Below are the code and all the weights of a small trained network. Each question names an input and a class and asks about switching units off, where a switched-off unit gives its printed mean instead of its output.

import numpy as np


def w(rows, s, z=0):
    codes = np.array(rows[::2]) - 128.0
    scale = np.full(codes.shape[1], s)
    scale[-1] = z or s
    return codes * scale


def f(y):
    return y / 2 * (1 + np.tanh(0.7978845608 * (y + 0.044715 * y**3)))


def log_softmax(a):
    a = a - a.max(-1, keepdims=True)
    return a - np.log(np.exp(a).sum(-1, keepdims=True))


def net(x, mask):
    res = np.array(x, float).reshape(1, 8) / 4 @ E
    y = f(res @ A[0][:, :-1].T + A[0][:, -1])
    res = res + np.where(mask, y, B[0][:, -1]) @ B[0][:, :-1]
    return log_softmax(res[-1] @ U[:, :-1].T + U[:, -1])


A, B = {}, {}
E = w([
[77,223,170],'x0',
[190,114,192],'x1',
[86,121,110],'x2',
[195,113,1],'x3',
[123,209,54],'x4',
[187,248,135],'x5',
[17,109,47],'x6',
[146,133,113],'x7',
],0.0057)
A[0] = w([
[106,191,171,75],'neuron 0',
[129,60,77,170],'neuron 1',
[27,75,96,67],'neuron 2',
[45,141,6,43],'neuron 3',
[188,140,125,51],'neuron 4',
[68,85,223,4],'neuron 5',
[126,188,181,162],'neuron 6',
[155,71,66,155],'neuron 7',
[213,181,131,169],'neuron 8',
[113,12,144,142],'neuron 9',
[188,254,170,75],'neuron 10',
[107,194,138,75],'neuron 11',
[180,70,131,74],'neuron 12',
],0.0091,0.0038)
B[0] = w([
[101,71,117,161],'neuron 0',
[173,207,95,219],'neuron 1',
[81,252,187,217],'neuron 2',
[58,183,93,248],'neuron 3',
[147,95,95,136],'neuron 4',
[160,113,193,188],'neuron 5',
[117,44,106,200],'neuron 6',
[178,151,78,210],'neuron 7',
[179,27,60,225],'neuron 8',
[244,141,191,254],'neuron 9',
[80,69,86,242],'neuron 10',
[95,84,124,152],'neuron 11',
[172,102,100,168],'neuron 12',
],0.021,0.0041)
U = w([
[197,148,127,51],'0',
[61,104,222,81],'1',
[90,63,150,102],'2',
[137,116,82,172],'3',
[94,195,131,84],'4',
[95,118,192,172],'5',
[156,140,248,139],'6',
[154,135,120,255],'7',
],0.012,0.0088)

Each question gives the input, the list of numbers given to net, and the class t.
The units are the neurons (one row each of A and B). Each row of codes is followed by its name. A weight is (code - 128) times the scale printed after its matrix; where a second scale follows, it is the last column's (A, B and U).
mask holds one flag per neuron, in row order. A switched-off neuron (its flag False) gives its mean, the last column of its row in B, instead of its output. The means were averaged over made-up inputs and are rounded, as every weight is.
A unit's drop is (log p(t) with every unit on - log p(t) with that unit switched off) / (log p(t) with every unit on - log p(t) with every unit switched off).
The circuit of an input: a set's keep is (log p(t) with only the set's units on - log p(t) with every unit switched off) / (log p(t) with every unit on - log p(t) with every unit switched off). Starting from the 12 units with the biggest drops (on a tie, the unit counted first), units are removed one at a time, each time the one whose removal leaves the highest keep (on an exact tie, the one counted first), for as long as the keep stays at least 0.8.
units of the circuit, in order: the units of the circuit, biggest drop first
most important unit: the unit with the biggest drop
top k neurons: the k neurons with the biggest drops, biggest first
drop when u is switched off: that unit's drop, to one decimal
input [1,-6,2,0,7,7,6,4], class 4: most important unit -> neuron 3
input [-1,2,5,6,-8,2,-4,4], class 0: top 2 neurons -> [neuron 10; neuron 3]
input [-4,7,-6,-1,-5,3,-2,6], class 3: units of the circuit, in order -> [neuron 8; neuron 2]
input [0,-2,-3,1,-2,2,-1,2], class 2: units of the circuit, in order -> [neuron 9; neuron 1]
input [-5,-7,3,4,-8,0,4,-5], class 0: top 4 neurons -> [neuron 9; neuron 7; neuron 1; neuron 10]
input [2,-7,4,-4,1,-4,-5,-6], class 1: units of the circuit, in order -> [neuron 1; neuron 7]
input [0,7,-5,1,-8,5,7,-4], class 6: units of the circuit, in order -> [neuron 10; neuron 3]
input [-7,1,-1,5,4,-6,5,-6], class 4: units of the circuit, in order -> [neuron 3; neuron 2]
input [2,-3,-2,5,-7,-4,-1,-6], class 0: units of the circuit, in order -> [neuron 1; neuron 9]
input [-1,4,1,1,-5,-5,-3,-4], class 6: top 2 neurons -> [neuron 9; neuron 8]
input [-7,5,6,-5,3,-6,7,5], class 6: top 2 neurons -> [neuron 9; neuron 2]
input [2,6,-5,5,2,3,3,4], class 3: units of the circuit, in order -> [neuron 9; neuron 8]
input [8,-3,-5,-8,8,-8,-6,-1], class 1: top 3 neurons -> [neuron 8; neuron 5; neuron 7]
input [-2,-2,-6,0,-2,-7,-4,-1], class 6: units of the circuit, in order -> [neuron 9]
input [3,6,-5,1,2,-2,-2,3], class 3: drop when neuron 5 is switched off -> 0.2
input [2,-7,-6,-4,4,-4,8,-5], class 4: drop when neuron 5 is switched off -> 0.0
input [-3,3,-6,2,-4,-3,1,-7], class 0: drop when neuron 2 is switched off -> 0.2
